Below is a small trained network, with its code and all its weights. Each question gives an input and a class and asks what happens when units are switched off, that is, made to give their printed mean instead of their output.

import numpy as np


def w(rows, s, z=0):
    codes = np.array(rows[::2]) - 128.0
    scale = np.full(codes.shape[1], s)
    scale[-1] = z or s
    return codes * scale


def f(y):
    return np.maximum(y, 0)


def log_softmax(a):
    a = a - a.max(-1, keepdims=True)
    return a - np.log(np.exp(a).sum(-1, keepdims=True))


def net(x, mask):
    res = np.array(x, float).reshape(1, 8) / 4 @ E
    y = f(res @ A[0][:, :-1].T + A[0][:, -1])
    res = res + np.where(mask, y, B[0][:, -1]) @ B[0][:, :-1]
    return log_softmax(res[-1] @ U[:, :-1].T + U[:, -1])


A, B = {}, {}
E = w([
[121,146,141,137,128,113,134,151,148,129,132],'x0',
[138,134,135,122,125,122,137,143,138,132,138],'x1',
[132,140,141,131,130,121,125,143,142,124,131],'x2',
[57,71,128,104,153,175,167,108,214,84,135],'x3',
[155,123,112,154,94,132,181,85,113,91,162],'x4',
[165,98,137,165,77,230,133,98,174,207,84],'x5',
[93,193,134,65,44,167,127,172,122,31,92],'x6',
[124,130,2,123,125,45,133,92,210,136,86],'x7',
],0.012)
A[0] = w([
[200,157,132,144,98,75,92,176,62,165,137,41],'neuron 0',
[104,95,255,129,153,185,138,140,51,123,171,5],'neuron 1',
[169,88,127,223,186,107,186,77,114,137,201,2],'neuron 2',
[97,169,116,75,232,72,138,121,75,70,190,56],'neuron 3',
[126,60,147,119,193,102,38,167,152,185,127,78],'neuron 4',
[44,51,159,73,182,165,182,131,206,100,179,37],'neuron 5',
],0.0089,0.0055)
B[0] = w([
[114,65,148,154,105,105,30,81,79,136,173,226],'neuron 0',
[128,143,44,74,194,41,162,84,213,128,31,255],'neuron 1',
[113,185,71,84,70,173,123,210,90,38,106,231],'neuron 2',
[170,250,144,151,167,241,180,87,190,177,170,254],'neuron 3',
[89,135,171,54,56,156,179,158,134,46,115,218],'neuron 4',
[170,110,174,181,44,72,2,71,24,171,148,241],'neuron 5',
],0.0086,0.0099)
U = w([
[110,117,157,157,130,62,32,83,86,146,137,50],'0',
[112,118,50,113,179,1,130,99,215,150,80,93],'1',
[70,158,143,45,80,167,100,203,92,35,88,50],'2',
[105,121,146,107,130,117,124,151,134,121,120,247],'3',
[144,149,153,173,170,239,134,105,179,243,113,87],'4',
[105,123,136,125,144,103,115,147,133,141,114,230],'5',
],0.0097,0.011)

Each question gives the input, the list of numbers given to net, and the class t.
The units are the neurons (one row each of A and B). Each row of codes is followed by its name. A weight is (code - 128) times the scale printed after its matrix; where a second scale follows, it is the last column's (A, B and U).
mask holds one flag per neuron, in row order. A switched-off neuron (its flag False) gives its mean, the last column of its row in B, instead of its output. The means were averaged over made-up inputs and are rounded, as every weight is.
A unit's drop is (log p(t) with every unit on - log p(t) with that unit switched off) / (log p(t) with every unit on - log p(t) with every unit switched off).
The circuit of an input: a set's keep is (log p(t) with only the set's units on - log p(t) with every unit switched off) / (log p(t) with every unit on - log p(t) with every unit switched off). Starting from all 6 units, units are removed one at a time, each time the one whose removal leaves the highest keep (on an exact tie, the one counted first), for as long as the keep stays at least 0.8.
circuit, biggest first: the units of the circuit, biggest drop first
most important unit: the unit with the biggest drop
k most important neurons: the k neurons with the biggest drops, biggest first
drop of u: that unit's drop, to one decimal
input [3,5,4,-8,4,2,1,2], class 0: most important unit : neuron 0
input [-6,5,-5,5,-4,-4,1,5], class 5: 3 most important neurons : [neuron 1; neuron 0; neuron 3]
input [7,-4,2,3,1,6,2,-8], class 1: 2 most important neurons : [neuron 1; neuron 3]
input [-6,6,7,7,8,8,-2,-7], class 3: 2 most important neurons : [neuron 3; neuron 2]
input [-2,2,-1,-5,8,-3,6,-5], class 3: 4 most important neurons : [neuron 2; neuron 5; neuron 4; neuron 1]
input [4,-5,1,2,2,6,-6,3], class 2: circuit, biggest first : [neuron 2; neuron 3; neuron 1]
input [8,-5,0,1,-7,-4,4,1], class 5: 2 most important neurons : [neuron 2; neuron 4]
input [3,0,-5,3,7,-4,-1,6], class 3: 3 most important neurons : [neuron 1; neuron 2; neuron 3]
input [7,3,-3,4,-8,8,-4,-5], class 3: 2 most important neurons : [neuron 4; neuron 3]
input [8,8,6,-6,-7,4,-5,-6], class 5: circuit, biggest first : [neuron 4; neuron 1]
input [-8,8,-3,2,-8,8,3,-5], class 3: circuit, biggest first : [neuron 3; neuron 1]
input [0,1,1,-6,-7,1,6,3], class 3: 4 most important neurons : [neuron 5; neuron 2; neuron 4; neuron 1]
input [0,-6,-5,-5,6,5,8,-8], class 1: 3 most important neurons : [neuron 1; neuron 2; neuron 4]
input [3,-7,4,3,-3,-7,-7,6], class 2: 3 most important neurons : [neuron 4; neuron 2; neuron 1]
input [2,-7,0,3,0,-7,2,-3], class 4: circuit, biggest first : [neuron 3]
input [-2,-3,-3,4,-5,-1,-1,4], class 3: 3 most important neurons : [neuron 1; neuron 0; neuron 4]
input [-4,6,3,4,6,-7,-3,-4], class 4: 2 most important neurons : [neuron 3; neuron 4]
input [-3,-4,-7,-1,7,4,-6,-7], class 1: 2 most important neurons : [neuron 1; neuron 4]
input [2,0,3,-5,-2,3,-3,-2], class 0: 4 most important neurons : [neuron 0; neuron 3; neuron 2; neuron 1]
input [3,-8,-6,5,-5,-1,3,4], class 0: circuit, biggest first : [neuron 5; neuron 2]
input [4,-8,8,8,-2,6,0,8], class 0: 3 most important neurons : [neuron 5; neuron 1; neuron 3]
input [-4,-6,1,3,-7,-3,-6,1], class 3: circuit, biggest first : [neuron 4]
input [6,2,4,-8,7,1,7,8], class 0: circuit, biggest first : [neuron 0; neuron 2]
input [6,-8,-1,2,0,-6,3,5], class 4: circuit, biggest first : [neuron 3; neuron 1; neuron 2]
input [1,-7,8,1,-7,-6,6,-8], class 1: drop of neuron 1 : 0.7
input [2,-1,5,-4,-4,-7,-4,4], class 4: drop of neuron 3 : 0.8
input [-8,5,3,-2,-1,4,4,-8], class 1: drop of neuron 5 : 0.0
input [7,-3,-2,4,-4,6,3,-5], class 5: drop of neuron 3 : 1.0
input [3,3,5,3,7,6,-1,-6], class 3: circuit, biggest first : [neuron 3]
